Below are the code and all the weights of a small trained network. Each question names an input and a class and asks about switching units off, where a switched-off unit gives its printed mean instead of its output.

import numpy as np


def w(rows, s, z=0):
    codes = np.array(rows[::2]) - 128.0
    scale = np.full(codes.shape[1], s)
    scale[-1] = z or s
    return codes * scale


def f(y):
    return np.maximum(y, 0)


def log_softmax(a):
    a = a - a.max(-1, keepdims=True)
    return a - np.log(np.exp(a).sum(-1, keepdims=True))


def net(x, mask):
    res = np.array(x, float).reshape(1, 3) / 4 @ E
    y = f(res @ A[0][:, :-1].T + A[0][:, -1])
    res = res + np.where(mask, y, B[0][:, -1]) @ B[0][:, :-1]
    return log_softmax(res[-1] @ U[:, :-1].T + U[:, -1])


A, B = {}, {}
E = w([
[221,79,7],'x0',
[76,225,54],'x1',
[2,45,76],'x2',
],0.0085)
A[0] = w([
[108,193,90,236],'neuron 0',
[73,85,105,7],'neuron 1',
[78,138,207,62],'neuron 2',
[60,237,103,115],'neuron 3',
[123,36,209,64],'neuron 4',
[170,44,161,125],'neuron 5',
[147,119,67,50],'neuron 6',
[105,221,43,2],'neuron 7',
[107,188,88,20],'neuron 8',
[66,181,230,51],'neuron 9',
[152,80,74,61],'neuron 10',
[190,178,140,35],'neuron 11',
[170,112,163,124],'neuron 12',
[150,50,193,167],'neuron 13',
[178,90,85,52],'neuron 14',
[159,179,193,113],'neuron 15',
[185,187,159,75],'neuron 16',
[58,47,117,132],'neuron 17',
[51,96,145,92],'neuron 18',
[160,136,135,114],'neuron 19',
[90,77,89,49],'neuron 20',
[9,49,62,95],'neuron 21',
[172,108,24,36],'neuron 22',
[59,178,164,60],'neuron 23',
[84,72,91,94],'neuron 24',
[167,65,191,9],'neuron 25',
[29,172,227,78],'neuron 26',
],0.013,0.0076)
B[0] = w([
[48,66,167,235],'neuron 0',
[154,205,176,155],'neuron 1',
[171,109,2,177],'neuron 2',
[42,90,134,230],'neuron 3',
[29,88,113,173],'neuron 4',
[47,124,116,182],'neuron 5',
[138,120,63,161],'neuron 6',
[47,116,109,190],'neuron 7',
[29,99,156,155],'neuron 8',
[190,83,75,205],'neuron 9',
[180,102,61,168],'neuron 10',
[130,238,137,164],'neuron 11',
[64,153,125,160],'neuron 12',
[43,122,97,193],'neuron 13',
[118,145,24,167],'neuron 14',
[159,190,94,182],'neuron 15',
[119,247,175,177],'neuron 16',
[146,225,173,209],'neuron 17',
[175,191,137,181],'neuron 18',
[82,167,109,148],'neuron 19',
[136,189,107,165],'neuron 20',
[154,180,161,251],'neuron 21',
[164,96,24,197],'neuron 22',
[142,116,81,185],'neuron 23',
[110,184,158,181],'neuron 24',
[47,118,110,154],'neuron 25',
[187,112,42,230],'neuron 26',
],0.0095,0.012)
U = w([
[142,252,140,118],'0',
[19,90,115,106],'1',
[200,97,40,102],'2',
[107,108,153,251],'3',
[143,101,209,102],'4',
[150,63,196,103],'5',
[164,70,189,104],'6',
[179,86,174,107],'7',
],0.017,0.025)

Each question gives the input, the list of numbers given to net, and the class t.
The units are the neurons (one row each of A and B). Each row of codes is followed by its name. A weight is (code - 128) times the scale printed after its matrix; where a second scale follows, it is the last column's (A, B and U).
mask holds one flag per neuron, in row order. A switched-off neuron (its flag False) gives its mean, the last column of its row in B, instead of its output. The means were averaged over made-up inputs and are rounded, as every weight is.
A unit's drop is (log p(t) with every unit on - log p(t) with that unit switched off) / (log p(t) with every unit on - log p(t) with every unit switched off).
The circuit of an input: a set's keep is (log p(t) with only the set's units on - log p(t) with every unit switched off) / (log p(t) with every unit on - log p(t) with every unit switched off). Starting from the 12 units with the biggest drops (on a tie, the unit counted first), units are removed one at a time, each time the one whose removal leaves the highest keep (on an exact tie, the one counted first), for as long as the keep stays at least 0.8.
units of the circuit, in order: the units of the circuit, biggest drop first
unit that matters most: the unit with the biggest drop
k most important neurons: the k neurons with the biggest drops, biggest first
drop of u: that unit's drop, to one decimal
input [-5,4,0], class 2: units of the circuit, in order => [neuron 26; neuron 9]
input [1,2,-3], class 3: 2 most important neurons => [neuron 17; neuron 21]
input [-8,-2,-6], class 2: 3 most important neurons => [neuron 9; neuron 26; neuron 2]
input [-4,-6,-5], class 1: unit that matters most => neuron 4
input [-3,8,8], class 0: 3 most important neurons => [neuron 21; neuron 17; neuron 18]
input [-7,7,0], class 1: 3 most important neurons => [neuron 3; neuron 0; neuron 8]
input [-8,-7,6], class 2: 2 most important neurons => [neuron 26; neuron 2]
input [-5,4,4], class 2: 3 most important neurons => [neuron 26; neuron 9; neuron 2]
input [7,7,8], class 0: 2 most important neurons => [neuron 21; neuron 17]
input [-7,-1,-6], class 2: 2 most important neurons => [neuron 9; neuron 26]
input [-2,7,8], class 0: drop of neuron 21 => 0.2
input [6,-2,6], class 0: drop of neuron 26 => 0.1
input [0,4,7], class 0: drop of neuron 26 => 0.0
input [1,0,-3], class 3: drop of neuron 26 => 0.1
input [-3,7,7], class 0: unit that matters most => neuron 21
